Here is a tiny trained network, its code and every weight. The questions are about switching its units off for an input and a class, where a switched-off unit gives its printed mean instead of its output.

import numpy as np


def w(rows, s, z=0):
    codes = np.array(rows[::2]) - 128.0
    scale = np.full(codes.shape[1], s)
    scale[-1] = z or s
    return codes * scale


def norm(h):
    return h / np.sqrt((h * h).mean(-1, keepdims=True) + 1e-5)


def f(y):
    return np.maximum(y, 0)


def log_softmax(a):
    a = a - a.max(-1, keepdims=True)
    return a - np.log(np.exp(a).sum(-1, keepdims=True))


def net(x, mask):
    res = np.array(x, float).reshape(1, 5) / 4 @ E
    u = 0
    for l in range(3):
        y = f(norm(res) @ A[l][:, :-1].T + A[l][:, -1])
        res = res + np.where(mask[u : u + 6], y, B[l][:, -1]) @ B[l][:, :-1]
        u += 6
    return log_softmax(norm(res)[-1] @ U[:, :-1].T + U[:, -1])


A, B = {}, {}
E = w([
[116,122,194,161,207,88,20,179,184,134],'x0',
[92,192,11,192,109,182,87,103,157,85],'x1',
[141,135,131,134,131,130,129,127,122,122],'x2',
[151,142,132,135,131,133,126,125,120,127],'x3',
[130,77,153,98,213,253,81,86,130,143],'x4',
],0.0052)
A[0] = w([
[125,176,40,145,46,65,76,210,134,68,83],'0.n1',
[113,77,197,187,146,89,81,189,88,165,61],'0.n2',
[134,60,207,109,169,127,153,98,82,202,98],'0.n3',
[147,118,126,147,150,23,88,159,73,151,3],'0.n4',
[153,102,210,101,43,2,160,163,92,164,142],'0.n5',
[115,157,93,132,69,141,131,115,116,121,195],'0.n6',
],0.0046,0.0043)
B[0] = w([
[119,182,191,127,141,106,158,90,165,199,199],'0.n1',
[125,167,200,246,154,228,33,132,147,167,170],'0.n2',
[94,100,169,193,92,73,217,139,132,116,193],'0.n3',
[106,157,74,124,155,173,145,92,253,113,148],'0.n4',
[139,122,11,22,168,182,91,112,104,12,254],'0.n5',
[176,9,118,190,136,82,124,94,34,121,203],'0.n6',
],0.0061)
A[1] = w([
[129,103,152,109,170,163,36,129,163,127,254],'1.n1',
[99,165,255,196,122,103,115,187,161,163,82],'1.n2',
[136,104,103,116,31,97,162,106,75,208,2],'1.n3',
[119,166,121,143,171,96,39,173,201,73,201],'1.n4',
[134,112,137,54,175,108,108,222,153,88,72],'1.n5',
[140,93,180,60,143,130,223,150,116,107,163],'1.n6',
],0.0061,0.00065)
B[1] = w([
[153,183,77,166,138,158,177,100,147,2,244],'1.n1',
[175,86,113,19,121,76,69,172,49,102,213],'1.n2',
[150,119,141,196,179,145,120,100,210,73,211],'1.n3',
[64,110,155,131,84,59,215,72,205,218,254],'1.n4',
[174,166,88,239,131,238,116,43,175,29,201],'1.n5',
[60,162,146,156,93,111,107,181,118,218,223],'1.n6',
],0.0063,0.0051)
A[2] = w([
[119,197,125,111,150,88,110,152,156,254,114],'2.n1',
[119,120,120,172,132,195,149,146,112,183,146],'2.n2',
[130,88,106,120,170,168,55,141,92,91,202],'2.n3',
[129,124,44,84,90,157,127,101,68,119,51],'2.n4',
[103,191,123,111,147,168,121,123,173,133,4],'2.n5',
[123,159,124,99,117,151,172,148,117,112,197],'2.n6',
],0.0094,0.0015)
B[2] = w([
[111,88,168,69,100,108,178,171,54,185,169],'2.n1',
[84,156,170,50,125,2,160,169,108,167,181],'2.n2',
[174,84,101,69,36,181,105,170,92,125,211],'2.n3',
[137,126,174,102,169,215,45,188,161,133,254],'2.n4',
[147,162,118,234,180,88,140,132,107,154,176],'2.n5',
[121,99,180,122,103,87,108,128,94,180,177],'2.n6',
],0.0081,0.006)
U = w([
[148,93,151,68,119,206,101,185,104,97,126],'0',
[131,165,107,244,160,131,174,51,176,82,8],'1',
[72,139,185,97,122,48,178,142,103,209,55],'2',
],0.011,0.00013)

Each question gives the input, the list of numbers given to net, and the class t.
The units are the neurons (one row each of A and B). Each row of codes is followed by its name. A weight is (code - 128) times the scale printed after its matrix; where a second scale follows, it is the last column's (A, B and U).
mask holds one flag per neuron, layer by layer. A switched-off neuron (its flag False) gives its mean, the last column of its row in B, instead of its output. The means were averaged over made-up inputs and are rounded, as every weight is.
A unit's drop is (log p(t) with every unit on - log p(t) with that unit switched off) / (log p(t) with every unit on - log p(t) with every unit switched off).
The circuit of an input: a set's keep is (log p(t) with only the set's units on - log p(t) with every unit switched off) / (log p(t) with every unit on - log p(t) with every unit switched off). Starting from the 12 units with the biggest drops (on a tie, the unit counted first), units are removed one at a time, each time the one whose removal leaves the highest keep (on an exact tie, the one counted first), for as long as the keep stays at least 0.8.
units of the circuit, in order: the units of the circuit, biggest drop first
most important unit: the unit with the biggest drop
k most important neurons: the k neurons with the biggest drops, biggest first
top k neurons in layer l: the k neurons of layer l with the biggest drops, biggest first
drop of u: that unit's drop, to one decimal
input [-6,-2,8,3,-7], class 0: units of the circuit, in order	[0.n5; 2.n4]
input [0,-8,-3,5,-2], class 0: most important unit	1.n4
input [0,-6,-6,-2,6], class 2: units of the circuit, in order	[0.n3; 1.n6]
input [1,-1,1,4,-6], class 1: 4 most important neurons	[0.n5; 0.n1; 1.n2; 0.n4]
input [8,5,1,7,-2], class 2: 2 most important neurons	[0.n5; 1.n4]
input [1,0,6,-3,0], class 1: top 3 neurons in layer 1	[1.n1; 1.n4; 1.n6]
input [5,3,1,0,1], class 1: 4 most important neurons	[1.n1; 1.n4; 0.n3; 1.n6]
input [6,1,7,-3,2], class 1: 2 most important neurons	[1.n1; 1.n4]
input [5,1,1,-2,2], class 1: 4 most important neurons	[1.n1; 1.n4; 0.n6; 0.n3]
input [-5,-1,0,-1,-6], class 0: 2 most important neurons	[0.n5; 2.n4]
input [2,6,2,-4,8], class 1: 2 most important neurons	[0.n5; 1.n2]
input [-3,0,1,-5,6], class 2: 2 most important neurons	[0.n5; 2.n2]
input [7,5,6,4,7], class 1: 2 most important neurons	[1.n4; 1.n1]
input [2,8,2,-8,-7], class 2: most important unit	0.n1
input [-1,-4,-3,-7,5], class 2: drop of 1.n6	0.1
input [-5,-4,0,5,-3], class 0: drop of 0.n5	2.8
input [4,-5,4,-6,-8], class 1: drop of 0.n5	1.3
input [7,7,-5,4,-3], class 2: drop of 1.n2	0.0
